Below are the code and all the weights of a small trained network. Each question names an input and a class and asks about switching units off, where a switched-off unit gives its printed mean instead of its output.

import numpy as np


def w(rows, s, z=0):
    codes = np.array(rows[::2]) - 128.0
    scale = np.full(codes.shape[1], s)
    scale[-1] = z or s
    return codes * scale


def f(y):
    return y / 2 * (1 + np.tanh(0.7978845608 * (y + 0.044715 * y**3)))


def log_softmax(a):
    a = a - a.max(-1, keepdims=True)
    return a - np.log(np.exp(a).sum(-1, keepdims=True))


def net(x, mask):
    res = np.array(x, float).reshape(1, 2) / 4 @ E
    y = f(res @ A[0][:, :-1].T + A[0][:, -1])
    res = res + np.where(mask, y, B[0][:, -1]) @ B[0][:, :-1]
    return log_softmax(res[-1] @ U[:, :-1].T + U[:, -1])


A, B = {}, {}
E = w([
[110,45,214,209,164,112,82,61,232,142,36],'x0',
[156,39,2,77,102,194,152,179,245,147,106],'x1',
],0.0093)
A[0] = w([
[132,157,158,74,139,143,106,193,117,144,171,69],'neuron 0',
[163,71,5,63,26,188,161,191,205,174,124,177],'neuron 1',
[82,181,199,198,194,48,68,60,22,115,97,111],'neuron 2',
[176,168,52,130,83,147,106,211,112,171,166,177],'neuron 3',
[126,152,86,102,66,202,163,132,83,117,134,50],'neuron 4',
[152,80,165,156,190,129,102,86,199,164,84,15],'neuron 5',
[166,150,120,93,135,135,141,158,83,133,151,66],'neuron 6',
[50,62,147,208,204,80,122,52,215,125,24,254],'neuron 7',
[145,66,79,96,106,203,154,101,174,163,77,34],'neuron 8',
[137,158,107,97,72,131,138,149,92,135,116,69],'neuron 9',
[126,199,196,122,122,84,135,98,57,98,160,75],'neuron 10',
[202,223,161,110,62,167,170,177,49,109,183,254],'neuron 11',
],0.011,0.012)
B[0] = w([
[122,21,215,200,43,242,23,110,155,20,60,142],'neuron 0',
[198,148,107,79,186,123,129,181,82,131,79,251],'neuron 1',
[185,87,82,91,167,181,90,187,99,98,69,211],'neuron 2',
[100,162,147,154,103,149,87,89,76,123,171,199],'neuron 3',
[177,26,229,190,32,230,34,159,142,35,99,154],'neuron 4',
[117,64,221,188,45,241,10,88,125,31,137,163],'neuron 5',
[131,47,202,166,40,217,10,136,186,52,122,149],'neuron 6',
[164,203,136,192,157,150,151,95,38,111,185,253],'neuron 7',
[208,20,136,29,168,174,110,198,215,127,51,167],'neuron 8',
[157,52,214,184,51,228,7,107,186,36,75,145],'neuron 9',
[219,78,93,44,158,120,91,198,186,180,36,183],'neuron 10',
[80,197,98,188,173,107,162,84,82,102,156,247],'neuron 11',
],0.016,0.023)
U = w([
[196,31,95,58,167,159,85,215,161,133,30,73],'0',
[114,80,211,215,78,197,40,43,120,74,161,29],'1',
[122,250,43,148,211,84,212,79,99,164,201,247],'2',
[25,211,208,11,46,30,222,216,59,228,215,7],'3',
[37,25,49,38,19,44,212,23,236,240,55,7],'4',
],0.017,0.014)

Each question gives the input, the list of numbers given to net, and the class t.
The units are the neurons (one row each of A and B). Each row of codes is followed by its name. A weight is (code - 128) times the scale printed after its matrix; where a second scale follows, it is the last column's (A, B and U).
mask holds one flag per neuron, in row order. A switched-off neuron (its flag False) gives its mean, the last column of its row in B, instead of its output. The means were averaged over made-up inputs and are rounded, as every weight is.
A unit's drop is (log p(t) with every unit on - log p(t) with that unit switched off) / (log p(t) with every unit on - log p(t) with every unit switched off).
unit that matters most: the unit with the biggest drop
k most important neurons: the k neurons with the biggest drops, biggest first
drop of u: that unit's drop, to one decimal
input [-3,-3], class 2: 2 most important neurons : [neuron 11; neuron 8]
input [-3,0], class 2: unit that matters most : neuron 5
input [4,-5], class 0: 2 most important neurons : [neuron 2; neuron 11]
input [-1,-3], class 2: 3 most important neurons : [neuron 8; neuron 4; neuron 1]
input [6,4], class 1: 2 most important neurons : [neuron 5; neuron 7]
input [-7,-8], class 0: 2 most important neurons : [neuron 10; neuron 2]
input [-4,3], class 1: 2 most important neurons : [neuron 10; neuron 4]
input [7,5], class 1: 2 most important neurons : [neuron 7; neuron 5]
input [-4,-6], class 0: drop of neuron 10 : 0.4
input [1,-7], class 0: drop of neuron 2 : 0.5
input [-6,-8], class 0: drop of neuron 10 : 3.6
input [5,2], class 1: drop of neuron 5 : 2.2
